Each row is followed by its class.
[ 12  -4  -2 -28  23 -38  -5  61  10   6   6  -4 -20 -25  -8  19 -16 -22
  -1  18 -15  29   5 -25  24  -3 -23  -1  16 -16 -17  48  57   7   6  13
   5]
L
[-18 -11   0   8 -17 -19  18 -28   3  16  13 -35  10  18  23   7 -21 -18
   2  -5 -11   5   6  -5  -4 -13   3 -13  -5 -23 -13 -40  13  15   3  -2
 -13]
L
[-51 -36 -28 -40 -31  43  18  35  21 -22  20  32  16  26  30 -26  33  -7
 -10 -10   3 -14   5  20 -10 -11  20   9  11   7   6 -43 -20   5   9  42
   4]
D
[-13  23 -19  -2  21 -29  11  17  -2  -4  -3 -10 -30   8  -2  -6  -1  -5
   3   7  12  19 -17  -2  -2  -9 -18  23   7  16 -10   9  61 -17  23   0
  -8]
X
[ 39   3  -5 -26   6 -16 -32  41  25  -4   9   1  -3  -7   1  -2  13  -3
  16 -12 -16  17   0   3  15  14   9   3   2 -23  13  59  12 -15  -5  20
  20]
Z
[ -7  -3 -17 -12 -13   4  16  -4  12   0  12   3   2  28  10 -14  13   3
  -1   2  -6 -25  -8 -10   0   0  -3   8   4  23   9   9  -7  -4   2  23
  -1]
X
[ -3  19  10  29 -14  -9   3 -22  -2  26 -28  19  17   9 -44  11  -7  -5
  -9 -11 -10  -9  -4 -23  10  18   2   8 -21  27  -1 -33   9  24 -31 -36
   4]
E
[  7   2 -38 -42  19  28  21  62  17  35 -10  -3  -9 -13  23  -2  16   4
   4 -22  18  20  -2  49 -10 -31 -53 -17  33   1  12   1 -23 -10  17  27
   9]
L
[-15  35 -14   7   8 -14  26  27   4  37 -40  -4  -9   0 -19  26   5   7
 -18 -22  26  38  -4  27  16  -9 -51 -10   4  21 -28 -29  13  -8   0 -26
  -7]
D
[-18 -13   1 -34  -8 -10   4  18  20  -4 -11  15  -2  -4  -1  18   1 -21
   8   9  -3  15 -13  17   6  -1  25   6  -8 -16 -40  -8   4   2 -19   6
   6]
K
[ 17  11  17  25  -4 -31  -6   3 -30   4  -2 -13 -11 -12 -13  19 -17   3
  14   2  -7  13  -3  -7  -5  30  13  22  -9 -18   2 -14  38 -10   3  -5
 -17]
E
[ -5 -14 -12   6 -13  44  15 -14 -34 -24  29  10  16  22  23 -33  17  21
   2  12  11 -46  -8  33 -30  -8   0  35  12  12  33  -9   0 -20  23  19
 -15]
X
[ -9  -7 -22 -29  -2  35   4  35   4 -10  32 -12   1  -9  62 -29   6  -4
  14  -6 -12   0  -8  41 -19 -24  25   8   8 -31 -10  -4   8 -28  36  66
  -8]
T
[ 28  44  42  71  -3 -32 -17 -58 -51  -4   6  -3   7   7 -32  18 -11   7
   1  -2  10  -3   6 -21 -10  38   0   8 -23  19   8   5  47  12 -15 -54
 -11]
V
[ -5   3  13   5   4 -53 -18  11 -28  -5  29 -64 -10 -12   5   4 -45  -8
  -7  16 -19   9 -10 -58  17   0  17   3  -2 -33 -13  27  80 -11  34  25
  -9]
U
[ 28  54  17  75 -23 -59   4 -44 -12  45 -11 -35   6  14 -17  43 -19  45
   9 -68  -7  14  11 -21  29  18 -18 -34 -29 -28  24 -26  10  -1 -11 -38
 -10]
D
[ 12 -19  13  -9 -30 -23 -32 -27  12 -15  36 -21  13   2   9 -22 -28  -3
   5   0 -56 -24   1 -48  13  24  39 -15 -13 -17  -3  23  25  12 -10  62
  11]
T
[-11 -16 -24 -27 -21  -4  -4   5  11   0  37 -25  13  18  40 -17  -6   2
  -2   3 -36 -29 -10 -28   3  -2  16  -6   9 -19  12  12  11  -4  18  70
   6]
X
[ 31  -6  16 -37  21 -25 -34 100   5 -18 -13  38 -21 -54 -24  11   6 -24
  15  32 -11  36 -11 -10  23  44  31  39  13 -18 -13  76  59 -16 -20  18
  15]
E
[-17 -14   6   1 -21 -18 -12 -26   3  21   9 -14  15  12  -7  -8 -20 -22
  -3  -3 -24   0  -8 -66  11   0  37 -13 -20   6  -3  -2   0  18 -21   0
  14]
U
[-62 -21 -13 -26 -13  -6   6 -11  27 -14   6  16   0  37 -12 -19  10 -19
 -12  14  -4  -3  -1 -31  -3  -7 -11  -3 -10  43 -16 -17  12  39 -11   4
  12]
V
[-12 -20  -3 -16 -16 -30  -7  19   1  -2  33 -40  -3   3  50  -5 -21   6
   9   8 -23 -20 -12 -21  -7  13  24  -8   8 -48   9   4  33 -10  17  60
  -5]
X
[-64 -15 -10   1 -37 -40   0 -35  19   6  17 -58   8  36  13  -8 -33 -19
 -11 -25 -29  -4  -6 -86  22  -9  24 -26 -18  -5 -17 -28  22  27  16  31
  12]
U
[-13  18 -22  25 -12  -5   4 -55  19   7  -5 -29   5  52   7 -14   1  11
   5 -47   8   2   7   8   1 -24 -22  -2 -20  11  13 -52   4   6  12 -24
   7]
Z
[-18 -10  13  17 -24  62  17 -60   9  -9  -9  58  20  26 -13  -2  36 -28
  -5   2   5 -23  -4  24 -22  -3  44   9 -17  22 -17 -41 -63  18 -32 -33
   5]
R
[ 19  22  27  38  -9   3  -9 -28 -36 -12  -4  24  14  -6 -42   4  -4  -8
   4   9   5 -19  -1   3 -13  37  23  40 -12  20  10 -11  33   5 -18 -39
 -10]
E
[ 39   9  43  20   7 -35 -43  -6 -26 -42   1   6 -19 -26 -34   2 -11 -17
  -4  14 -20  13 -10 -39  18  39  46  19  -2 -26  -4  52  87  -9  -4  -4
   7]
R
[ 17  14  25  32   4 -17   2 -11 -19  -6 -24  42  -5  -7 -54  23   5  12
   0  10  21  13   4  14  -6  22 -26  22 -13  25   0 -10  16  -5 -23 -42
  -4]
D
[ -2  18   2  -7  34 -36  -4  41   4  -4 -32 -12 -37 -18 -12   3   1 -33
 -19  -2  12  53 -15  -7  18  -9   4  10  13 -13 -40  27  65 -14  17 -18
  -7]
R
[ 34   8  12 -26   3 -20 -24  24   9 -16 -18  39 -11 -23 -22  14   7 -11
  13  -5 -12  25 -11  -6  31  16  24   5  -8 -19 -12  49  25 -12 -27  15
  22]
K
[ -2 -16 -10 -40   1 -11  -7  20  60   4 -25  55   6  15 -46   2  23 -18
   4  10 -18  -6   2 -26  22   4 -26  -1 -15  36  -9  37 -18  23 -45 -13
  36]
Z
[ -3  -8  14  -4 -19 -30 -15  10  -2 -18  14   8   1  -1   2   5  -8 -19
  -9   5 -23  15   0 -34   0  24  39   2 -11 -12  -6  -8  43   1   0  33
   4]
D
[ 21  48   5   4  19 -51   6  20   2  13 -48  11 -24 -12 -58  17  -5  10
  -5 -37  13  21 -13 -12  35   2 -44  -6  -7  24  -2  30  52  -4 -13 -32
   4]
K
[  8   8  -6   5 -26 -27 -10   3  -1   4  26 -53  11   7  27 -12 -19  26
 -14 -41 -18 -12   8 -22  15   5  -3 -18   3 -28  28  -4  34 -11  28  46
  -7]
D
[ -3 -31  17   9 -17 -16 -17 -20 -27 -45  54 -12   8   7  38  -9 -20 -42
  12  15 -19   4   9 -16 -27   8  66  22   3 -47   5 -19  54  10  18  26
  -9]
L
[ 23 -41   4 -48 -23  -2 -47  12  30 -21  37  11  20   2  35 -13   5 -35
  22  23 -49   3   4 -30   5  27  64   2 -10 -44  -2  35  -2  -1 -23  59
  31]
Z
[  8 -32  -3 -55   9 -29 -15  66  15 -16  19  -7 -13 -20   4 -11 -12 -26
  -8  28 -33  16   2 -44  16   5  -3   9  19 -11  -8  52  59   5  15  53
  11]
L
[ 10 -15  17  -4  -9 -26 -28 -22  20 -16  -8  22  -7  -1 -36   0   2 -30
 -10   8 -38   5 -10 -57  22  21  43  -6 -12  -6 -16  23  29  19 -29   4
  26]
R
[ 23  36   9  -4  31 -55 -26  66 -21 -12   7 -31 -33 -39  12  18 -15   4
   8   7  -1  34 -12  -2  21  20 -10  -6  12 -49 -11  52 114 -26  24  21
  -2]
V
[  4  -9   0 -27  28 -14  -2  51   9 -26  -8  44 -27 -19  -9  -1  11 -54
  10  20  11  46   1   4  -1  -3  10  30  14   3 -21  31  50   1  -6  -9
   4]
L
[  7  50 -21  42  -2  21  51 -12 -11  37 -25  -8   8  18  -7  13  16  36
   6 -73  30 -15   7  51  12 -31 -76 -21   7  10  32 -26 -19  -6  13 -43
 -18]
L
[-13  35 -22   6   3  13  24   0  30  31 -28 -18  -7   6 -24   5  16  34
  -7 -51   6 -12 -11  25  27 -28 -47 -23   2  -1   3  -8  -5  -2   8 -23
   7]
R
[-32   3  -8 -12  -8 -32   9  33  24  23 -17 -25  -5   4   6   9  -9  -3
 -14 -19   4  38   0  -9  20  -4 -16 -12   0   3 -25 -10  22  -1   3   2
  -5]
D
[-16  -4   5  14 -33  23   6 -56  11  -4  29   3  29  16  11  -6  -2   4
  24  -1 -25 -41   0  16  -9   2  34  -6 -23 -17 -16 -40 -14  15 -19  13
   4]
T
[-17 -35  18  -5 -27  43 -12 -49  10 -25  10  36  12   7  11  -4  18 -50
   6  23 -12  -1 -10  22 -22  13  85  14 -11 -26 -35 -36 -36   8 -33   1
   6]
R
[  3 -34   5 -32 -10 -17 -22  39  -5 -26  38  12   7  -5  32  -6  -6 -24
   5  41 -36 -14 -11 -33  -3  22  51  13  12 -32   5  46  30  -8  -2  62
   6]
X
[  2  22  14   9   5 -85  -5  -2   5  20 -19  -8 -17   0 -31  23 -31  -6
   2  14 -34   8 -19 -72  28  19  -1 -10 -20   3 -11  35  81   2 -22 -14
   2]
X
[ 11  14  13  35 -15   4   4 -23 -32   3  -3   9  12   6  -9  12   7  14
   5 -12  21   5   9  24 -14  23  -8   9  -2   3   9 -43  -1  -5 -11 -19
  -8]
D
[-14 -15  -2 -25  -6   5  -7  16   2 -11  19  12   3   0  24 -11   1 -21
  -2  25 -11  -8  -7  -6 -20   2   6  -8  -1   7  -4  10  18   5  -1  34
   7]
V
[  3  -8  12 -11 -16  -7 -21  -4   3 -11  13   7   7   5  -5  -6   2   6
   3  10 -20 -10  -3 -22   3  23   5  -9  -9  10  10  30  16   7 -18  19
  15]
V
[ 23   5  -4 -38  26  11 -33  84 -29 -16  22   9 -21 -43  36 -14  11 -19
  -4  19   8  22 -11  29 -19  17  24   8  29 -29   2  42  63 -26  19  47
  -2]
V
[  6 -20  10 -18  14  13 -29  20 -21 -53  23  13 -28 -17  18 -20  11 -52
  -5  35   0  31  -9   0 -23  11  75  41  16 -18 -28  15  65 -15  22  18
   1]
R
[ 17  13   5 -14  27 -36 -22  39 -11  -6   3  -6 -30 -22 -15  -1  -8   4
   0  18   6  17  -9  -7  -6  16 -28  -1   9   5   3  35  69  -4   4  13
   3]
V
[-28 -13  -3 -22 -25 -10  -2  14  32   6 -18   8  13   9 -26   4  -2  -8
  -6  -2 -23  -2  -6 -30  17  17   0   7  -8  23 -10   9 -13  19 -16  19
  15]
E
[ 15 -14  37  10   8 -30 -30  16 -43 -31  15   8  -8 -30  -1   5 -20 -41
   5  44 -11  31 -15 -45   2  19  63  27 -11 -36 -22  37  65 -19   4  15
   2]
U
[ 28   7 -26 -20  12  32 -13  44 -13 -16  19 -20  -3  -1  30 -22  14  19
  -1 -12  14  -2   5  43  -3 -13 -36  13  25 -12  21  32  22 -32  45  37
   3]
Z
[ 16  31  14  14  -5 -48   0 -29 -13  18 -13 -39  -8   4 -22  26 -32  30
   1 -19  -7   6  -8 -13  19   6 -25 -17 -18 -15  -5 -19  36  -3   2   0
  -3]
K
[ 17   2 -25 -44  25  45  -7  89 -33  -5   9  16  -5 -34  24 -25  15  -4
 -21  19  29  15  -2  56 -34 -10 -21  30  43  20  10   6  37 -37  34  37
  -5]
D
[ 54  11  29  -9  31   5 -19  23 -40 -43 -15  58 -17 -31 -49  -1   6  -6
  -2  43  19  12  -8  22   3  12  -5  55   2  23  -8  50  53 -25  -8 -14
   1]
K
[ 36  31  30  47   7   0 -14 -35 -40 -15  -8   5 -13 -15 -25  -2   0  -7
  -3 -21  12  -3  -6  15  -9  17  22  16  -1  -9  13  12  40 -17  -1 -42
 -19]
R
[-50 -31  -4 -13 -39   6  14 -13  29   6  -2  24  27  30   5  -2  14 -21
  -5  -4  -7  -2   5  -8  -7   4  32  -5 -14  14 -16 -53 -26  25 -33  -5
   8]
D
[ 23  51 -16  29  12  53  24  -3 -32  15 -21  24   8 -10 -14  -7  29  29
  11 -40  30 -15 -10  94 -25 -18 -38  14   8  25  12 -11 -16 -33  10 -25
 -19]
T
[ -5   9  -9 -18  -5   1  14  32  24  16 -17  26  -5   4 -14   3  20   8
  -2 -17  12  10   5  13   7   6 -23  -1   2  25   3 -13 -13  -2 -16  -2
   4]
D
[-11  14  -4  13  13   9  33   8 -18   3 -28   6  -6   1 -27   3  10  -5
  -6 -11  39   6   0  48 -17 -14 -54  24  15  35  -6 -10  17  -4  10 -48
 -23]
L
[-37 -45 -23 -76  12   2   0  71  13 -28  20  14 -15  -7  38 -25  11 -36
  -5  68 -14  13 -22  -9 -14  -8  29  31  21  -6 -33  27  48 -15  20  67
   7]
X
[ 13  15   0 -21  19 -54 -25  52   3  10  -6 -33 -32 -24  18   2 -17   4
   5 -10  -6  41 -10 -14  15  12 -24 -22  10 -30   3  46  57 -19  12  38
   0]
V
[ 31  18  10  33  19  32  15  -7 -45   0 -13  40  10 -10 -30   6  17  -5
   0   6  35  -5   8  47 -26  -1 -31  31  11  26  11  -8   9  -1  -6 -54
 -11]
L
[ 24  50  20  43   3 -14   3  10 -15  10 -12  20   4 -14 -23  35  10   9
  10 -19  20  23   7  24  17  21  -3  15 -10 -14  -7  -1  26 -12 -14 -45
  -7]
D
[ 21 -26  19   2   7  -9 -12  18 -49 -24  43 -39 -13 -27  34  -4 -30 -28
  -5  39  -8  19   0  16 -20   8  33  23  15 -49 -20   3  80 -18  32  26
 -31]
L
[ 30   8   0 -22  10 -14 -32  22  16 -18   2   2  -8  -6  -9  -5   3 -15
   7  10  -9  15   2 -14  13  20 -12  18  -1   5 -10  48  40  -8   2  17
  24]
Z
[-20 -30  -7 -32 -38 -14 -26  26   2  -7  52 -35  22   3  61 -13 -19 -14
 -10 -11 -38  -5   6 -35 -15  14  60 -17   7 -43  15 -19  29   3  20  79
   5]
D
[-25   6 -51 -19  -2  24  38  21  19  35  -6 -25   3  22  21 -21   3  11
 -14 -55  13 -14   8  18   3 -51 -73 -27  24  27  26 -17 -12   9  30   7
  -5]
L
